Look-ups in named tables: a row name and a column name give one cell, copied from the table.

madib.tsv
	rimibo	dum	ninan	lod	dova	naku	geruput	sokinog	nat
silag	1701	-1888	1935	3770	4260	-5960	-6855	-2273	6690
ruvor	2237	1531	-613	-1531	-1967	2792	1726	1748	768
tun	3306	-863	-4134	-1896	2021	-2098	-3830	-4085	349
dip	-2313	-539	2221	-720	3140	-162	-3009	-752	4083

tun, dova: 2021
ruvor, naku: 2792
dip, ninan: 2221
dip, naku: -162
tun, dum: -863
ruvor, sokinog: 1748
ruvor, dova: -1967
silag, rimibo: 1701
dip, sokinog: -752
tun, geruput: -3830
silag, lod: 3770
tun, lod: -1896
silag, dova: 4260
ruvor, ninan: -613
silag, nat: 6690

fet =
	gab	vura	tela	mupe
zinekop	209	358	377	266
ros	621	288	365	774
fados	382	698	332	337
sel	295	664	424	186
pusu	549	174	516	634
nos	497	517	245	614
butame	437	335	726	280
gel	375	573	129	535
rebup	232	192	503	275
bap	597	310	771	439
sotu	683	615	459	623
nugigi	614	798	336	551

gel, mupe: 535
fados, gab: 382
rebup, mupe: 275
pusu, tela: 516
nos, mupe: 614
sotu, tela: 459
sotu, gab: 683
pusu, vura: 174

zifegi =
|  | diz | mog |
|---|---|---|
| didul | 0.0 | 0.3 |
| libobuf | 0.1 | 0.6 |
| lupog | 0.2 | 0.6 |
| peg | 0.3 | 0.2 |
| vod | 0.4 | 0.4 |
| tevas | 0.1 | 0.2 |
| mitize | 0.6 | 0.4 |
| mezifem | 0.4 | 0.1 |
| rimudul | 0.4 | 0.5 |
| lebato | 0.3 | 0.4 |
| zufu | 0.3 | 0.8 |
| gasilo | 0.3 | 0.3 |

mitize, diz -> 0.6
lupog, mog -> 0.6
zufu, diz -> 0.3
zufu, mog -> 0.8
lebato, diz -> 0.3
libobuf, diz -> 0.1
vod, diz -> 0.4
rimudul, mog -> 0.5
tevas, diz -> 0.1
libobuf, mog -> 0.6
peg, mog -> 0.2
gasilo, mog -> 0.3
didul, mog -> 0.3
rimudul, diz -> 0.4
Which row has the largest diz? mitize

Table zes
|  | vamob | sozo | vodezuf |
|---|---|---|---|
| dal | 0.28 | -0.38 | 0.30 |
| muz | -0.03 | 0.14 | -0.03 |
| pigose | -0.48 | 0.85 | -0.47 |
| duvagoz | 0.05 | -0.01 | 0.08 |
| tarenu | -0.32 | 0.60 | -0.34 |
| vun | -0.01 | 0.10 | -0.06 |
| tamutel | 0.01 | 0.08 | 0.02 |
| tarob | 0.00 | 0.08 | 0.00 |
| zepez | 0.38 | -0.51 | 0.41 |
| vob | 0.29 | -0.38 | 0.34 |
| susekep | 0.10 | -0.07 | 0.09 |
| gevin | -0.43 | 0.79 | -0.44 |
| sive | -0.15 | 0.33 | -0.16 |
| tadeg | 0.01 | 0.06 | 0.01 |

What is the vodezuf of gevin in zes? -0.44
What is the vodezuf of sive in zes? -0.16
What is the vodezuf of zepez in zes? 0.41
What is the vamob of zepez in zes? 0.38
What is the vamob of muz in zes? -0.03
What is the sozo of tarob in zes? 0.08
What is the vodezuf of vob in zes? 0.34
What is the vamob of tadeg in zes? 0.01

Table magovu
	suz	voziri	pelo	pinike
rab	50990	46505	49124	31456
vifa	51008	52258	48264	50559
pap	37929	60937	30888	84768
vakizi	54537	44384	49082	32247
tob	30225	50916	41978	59252
radiper	52104	61746	56043	74628
gof	41789	50094	48943	42827
risu	59834	49531	57866	58656
fekidu	61736	38579	55328	28043
vozo	50182	58731	56311	29688
logu	61261	45717	44547	51619
bon	23815	59258	25924	89241
rik	52668	46364	46977	70770
vot	44569	52976	51196	47265

voziri of pap: 60937
voziri of rik: 46364
pelo of tob: 41978
pelo of vifa: 48264
voziri of tob: 50916
suz of radiper: 52104
voziri of rab: 46505
pelo of gof: 48943
pinike of vakizi: 32247

togesag =
|  | surugu | tevi | tokol | vev | fupin | mol | pivurol | pezo | kuginin | gilob |
|---|---|---|---|---|---|---|---|---|---|---|
| ropapuz | 144 | 160 | 151 | 198 | 179 | 203 | 176 | 118 | 132 | 203 |
| dogofif | 188 | 180 | 167 | 179 | 210 | 172 | 161 | 96 | 131 | 140 |
| fifola | 171 | 170 | 138 | 196 | 158 | 205 | 161 | 87 | 126 | 184 |
| tefolaf | 166 | 160 | 159 | 186 | 218 | 181 | 179 | 137 | 138 | 174 |
| kigames | 132 | 166 | 113 | 219 | 130 | 216 | 181 | 61 | 124 | 212 |
| vib | 159 | 165 | 120 | 212 | 135 | 215 | 163 | 62 | 123 | 188 |
| kapeso | 188 | 159 | 151 | 216 | 170 | 197 | 151 | 66 | 129 | 143 |
| navata | 126 | 170 | 162 | 200 | 206 | 198 | 194 | 132 | 143 | 216 |
| pom | 188 | 163 | 162 | 171 | 213 | 173 | 171 | 125 | 132 | 163 |
| rafup | 147 | 156 | 165 | 192 | 198 | 196 | 176 | 137 | 136 | 201 |
| bef | 91 | 158 | 117 | 219 | 170 | 216 | 195 | 63 | 144 | 219 |
| dibul | 138 | 163 | 154 | 199 | 186 | 202 | 181 | 122 | 135 | 208 |
| bobime | 117 | 175 | 167 | 219 | 218 | 208 | 195 | 137 | 144 | 219 |

What is the pivurol of dibul in togesag? 181
What is the mol of pom in togesag? 173
What is the tevi of kapeso in togesag? 159
What is the pivurol of fifola in togesag? 161
What is the vev of bobime in togesag? 219
What is the pezo of vib in togesag? 62
What is the pivurol of navata in togesag? 194
Which row has the largest tevi? dogofif

